Here is a tiny trained network, its code and every weight. The questions are about switching its units off for an input and a target symbol, where a switched-off unit gives its printed mean instead of its output.

import numpy as np


def w(rows, s, z=0):
    codes = np.array(rows[::2]) - 128.0
    scale = np.full(codes.shape[1], s)
    scale[-1] = z or s
    return codes * scale


def norm(h):
    return h / np.sqrt((h * h).mean(-1, keepdims=True) + 1e-5)


def f(y):
    return np.maximum(y, 0)


def softmax(a):
    e = np.exp(a - a.max(-1, keepdims=True))
    return e / e.sum(-1, keepdims=True)


def log_softmax(a):
    a = a - a.max(-1, keepdims=True)
    return a - np.log(np.exp(a).sum(-1, keepdims=True))


def net(x, mask):
    ids = ['ΔΛΠβηφ'.index(c) for c in x.split()]
    T = len(ids)
    res = E[ids] + P[:T]
    r = norm(res)
    for j in range(2):
        rows = slice(4 * j, 4 * j + 4)
        q, k, v = (r @ M[0][rows].T for M in (Q, K, V))
        z = softmax(np.where(np.tri(T) > 0, q @ k.T / 4**0.5, -1e9)) @ v
        o = O[0][rows]
        res = res + np.where(mask[j], z, o[:, -1]) @ o[:, :-1]
    y = f(norm(res) @ A[0][:, :-1].T + A[0][:, -1])
    res = res + np.where(mask[2:26], y, B[0][:, -1]) @ B[0][:, :-1]
    return log_softmax(norm(res)[-1] @ U[:, :-1].T + U[:, -1])


Q, K, V, O, A, B = {}, {}, {}, {}, {}, {}
E = w([
[137,108,151,195,146,172,131,130,65],'Δ',
[145,144,128,211,142,130,171,156,100],'Λ',
[158,135,161,116,134,126,53,251,91],'Π',
[118,68,98,114,162,128,187,163,159],'β',
[130,121,151,181,56,151,172,174,197],'η',
[208,145,83,94,95,202,108,110,238],'φ',
],0.02)
P = w([
[28,145,74,92,130,66,46,9,150],'0',
[56,158,55,125,183,135,61,111,167],'1',
[91,101,42,172,132,102,88,123,126],'2',
[105,118,45,151,116,110,111,131,103],'3',
[120,103,74,162,148,117,126,141,124],'4',
[133,101,96,160,150,123,134,141,116],'5',
[143,132,94,138,139,133,149,146,96],'6',
[153,122,120,139,159,144,165,145,99],'7',
[167,123,136,136,160,151,164,148,97],'8',
[176,155,138,93,136,144,204,129,67],'9',
[192,119,180,117,177,169,181,132,91],'10',
[214,168,164,65,132,142,219,113,42],'11',
[205,160,184,81,165,181,195,110,63],'12',
],0.012)
Q[0] = w([
[103,143,111,201,167,98,138,85,57],'H0',
[172,125,132,163,105,147,189,91,136],'H0',
[150,139,163,115,171,127,124,124,126],'H0',
[115,145,117,107,159,153,141,85,133],'H0',
[86,144,147,110,202,111,101,112,76],'H1',
[119,138,119,144,79,73,148,87,67],'H1',
[83,162,149,250,117,134,104,90,152],'H1',
[150,133,126,205,123,157,161,122,69],'H1',
],0.016)
K[0] = w([
[3,168,133,125,83,82,76,15,170],'H0',
[208,92,134,120,115,165,186,40,112],'H0',
[162,109,160,128,60,66,112,140,112],'H0',
[134,107,208,120,129,188,156,133,125],'H0',
[144,131,70,48,187,72,80,46,102],'H1',
[47,102,125,158,152,107,60,75,168],'H1',
[2,137,76,146,107,81,90,95,145],'H1',
[125,109,220,88,88,15,99,48,171],'H1',
],0.0089)
V[0] = w([
[153,69,129,119,109,226,81,97,102],'H0',
[104,51,105,60,214,93,128,107,38],'H0',
[31,166,198,160,113,126,31,151,105],'H0',
[254,164,127,188,180,129,134,88,93],'H0',
[220,182,208,150,115,76,147,159,86],'H1',
[203,172,162,171,87,189,22,102,129],'H1',
[202,123,225,187,96,233,202,74,136],'H1',
[131,63,132,45,134,155,126,197,114],'H1',
],0.009)
O[0] = w([
[202,37,84,157,134,183,148,114,80,100],'H0',
[181,131,173,154,132,153,177,180,110,189],'H0',
[106,92,88,158,99,84,213,141,64,6],'H0',
[157,99,176,5,79,104,101,117,173,79],'H0',
[97,164,95,176,127,50,168,153,148,4],'H1',
[197,127,85,141,226,103,134,162,183,1],'H1',
[76,136,80,162,137,165,152,147,86,86],'H1',
[154,134,110,191,107,96,155,32,94,129],'H1',
],0.011,0.0065)
A[0] = w([
[161,191,159,129,166,63,16,111,95,1],'N0',
[59,109,127,155,110,109,113,161,101,102],'N1',
[122,145,99,90,109,95,27,153,113,118],'N2',
[128,126,189,149,71,97,151,137,83,89],'N3',
[89,177,152,186,125,95,75,118,138,152],'N4',
[86,116,79,181,83,86,124,151,130,76],'N5',
[162,109,133,101,158,154,77,149,102,118],'N6',
[175,133,161,104,136,82,85,139,114,85],'N7',
[106,100,176,130,80,160,123,147,157,84],'N8',
[147,144,176,154,120,174,105,141,150,53],'N9',
[103,61,84,68,135,76,130,90,113,20],'N10',
[109,151,106,158,100,116,150,165,111,47],'N11',
[155,112,106,113,160,102,124,101,154,122],'N12',
[151,153,189,133,106,170,154,80,170,75],'N13',
[163,184,100,153,177,134,136,169,100,80],'N14',
[111,152,185,122,199,108,152,142,123,116],'N15',
[140,150,197,92,185,138,145,112,100,99],'N16',
[100,97,187,108,85,119,129,10,106,76],'N17',
[152,154,53,98,163,109,107,163,110,177],'N18',
[152,113,132,182,158,116,107,89,87,66],'N19',
[98,98,80,85,190,92,161,155,140,71],'N20',
[89,57,75,72,113,71,121,79,102,58],'N21',
[78,147,135,136,109,49,136,164,68,47],'N22',
[97,137,49,145,162,113,157,141,160,121],'N23',
],0.014,0.0074)
B[0] = w([
[166,126,152,215,148,103,197,75,166,141],'N0',
[77,117,107,123,124,122,148,151,113,158],'N1',
[163,148,118,147,162,130,165,132,135,160],'N2',
[117,131,112,81,113,153,80,115,155,194],'N3',
[130,82,138,102,136,113,155,115,90,164],'N4',
[83,132,104,155,142,138,144,99,106,150],'N5',
[110,159,109,139,133,96,150,129,125,204],'N6',
[89,151,127,150,160,110,146,111,122,152],'N7',
[158,158,133,119,141,95,129,120,113,240],'N8',
[138,128,121,89,102,116,115,114,142,219],'N9',
[110,74,215,126,6,179,33,135,158,133],'N10',
[99,109,100,105,123,129,92,97,117,143],'N11',
[96,139,118,115,118,104,130,152,115,154],'N12',
[144,114,150,124,116,149,117,125,127,254],'N13',
[121,107,121,135,104,117,105,90,114,171],'N14',
[111,131,117,135,149,94,127,131,106,168],'N15',
[119,126,99,159,123,101,101,140,131,216],'N16',
[131,110,157,138,52,145,60,105,96,240],'N17',
[136,121,151,101,97,157,117,110,173,184],'N18',
[131,164,149,114,116,139,119,136,172,156],'N19',
[134,92,124,102,112,85,122,130,152,158],'N20',
[177,101,191,160,34,180,25,110,92,136],'N21',
[152,145,147,109,114,147,91,159,100,150],'N22',
[98,93,116,108,131,107,145,99,147,172],'N23',
],0.016,0.0082)
U = w([
[224,39,118,112,179,175,248,139,37,86],'Δ',
[96,159,167,55,195,91,152,192,106,161],'Λ',
[163,122,173,237,168,72,218,58,162,194],'Π',
[129,78,219,156,81,194,68,126,116,108],'β',
[10,126,71,156,171,189,204,65,102,249],'η',
[193,105,44,82,254,176,82,85,158,14],'φ',
],0.0058,0.0016)

Each question gives the input, a string of symbols that net reads in full, and the target symbol t.
The units are the heads (4 rows each of Q, K, V and O) and the neurons (one row each of A and B). Each row of codes is followed by its name. A weight is (code - 128) times the scale printed after its matrix; where a second scale follows, it is the last column's (O, A, B and U).
mask holds one flag per unit, heads first, then neurons. A switched-off unit (its flag False) gives its mean, the last column of its rows in O or B, instead of its output. The means were averaged over made-up inputs and are rounded, as every weight is.
A unit's drop is (log p(t) with every unit on - log p(t) with that unit switched off) / (log p(t) with every unit on - log p(t) with every unit switched off).
The circuit of an input: a set's keep is (log p(t) with only the set's units on - log p(t) with every unit switched off) / (log p(t) with every unit on - log p(t) with every unit switched off). Starting from the 12 units with the biggest drops (on a tie, the unit counted first), units are removed one at a time, each time the one whose removal leaves the highest keep (on an exact tie, the one counted first), for as long as the keep stays at least 0.8.
units of the circuit, in order: the units of the circuit, biggest drop first
most important unit: the unit with the biggest drop
top k neurons: the k neurons with the biggest drops, biggest first
which heads matter: for each layer, one digit per head in row order, 1 if its drop is at least 0.15 and else 0, layers parted by /
drop of u: that unit's drop, to one decimal
input φ β φ β, target φ: units of the circuit, in order => [H1 H0 N17]
input β β η φ β, target η: most important unit => H0
input β Λ β η φ β φ φ η, target φ: units of the circuit, in order => [H0 H1 N17]
input β β Π β, target Π: units of the circuit, in order => [H1 H0]
input Π β β β Δ β φ Λ β Δ, target Π: units of the circuit, in order => [H1 N0]
input η Λ Λ β Δ β Π η Λ η, target Λ: units of the circuit, in order => [H0 H1 N17]
input Λ φ φ β φ β, target φ: units of the circuit, in order => [N17 H1]
input φ β Δ, target φ: units of the circuit, in order => [H1 N17]
input φ η β Π η β φ β β Δ, target φ: which heads matter => 01
input β Δ β η β, target η: which heads matter => 11
input Λ φ φ, target φ: which heads matter => 01
input β Λ Λ β, target Λ: which heads matter => 01
input Π β Λ Λ Δ β β β φ β η, target η: which heads matter => 01
input η Δ β Λ φ Δ, target η: which heads matter => 10
input Λ β β Δ β η Λ Π Π Λ, target Λ: which heads matter => 01
input β β η, target η: which heads matter => 11
input η β β Δ β Δ φ β β η Δ Δ η, target Δ: which heads matter => 11
input η Λ β β Λ η, target Λ: which heads matter => 11
input Π η β β Λ β, target Λ: which heads matter => 10
input Π β Π Δ β Λ φ β Λ, target Π: drop of H1 => 1.2
input η φ η β Δ η β Λ β β β Λ Λ, target η: drop of H0 => 1.0
input β Λ β Λ β Λ β β Δ β, target Δ: drop of H1 => 1.1
input φ Λ η β β β β β Λ Λ, target φ: top neuron => [N17]
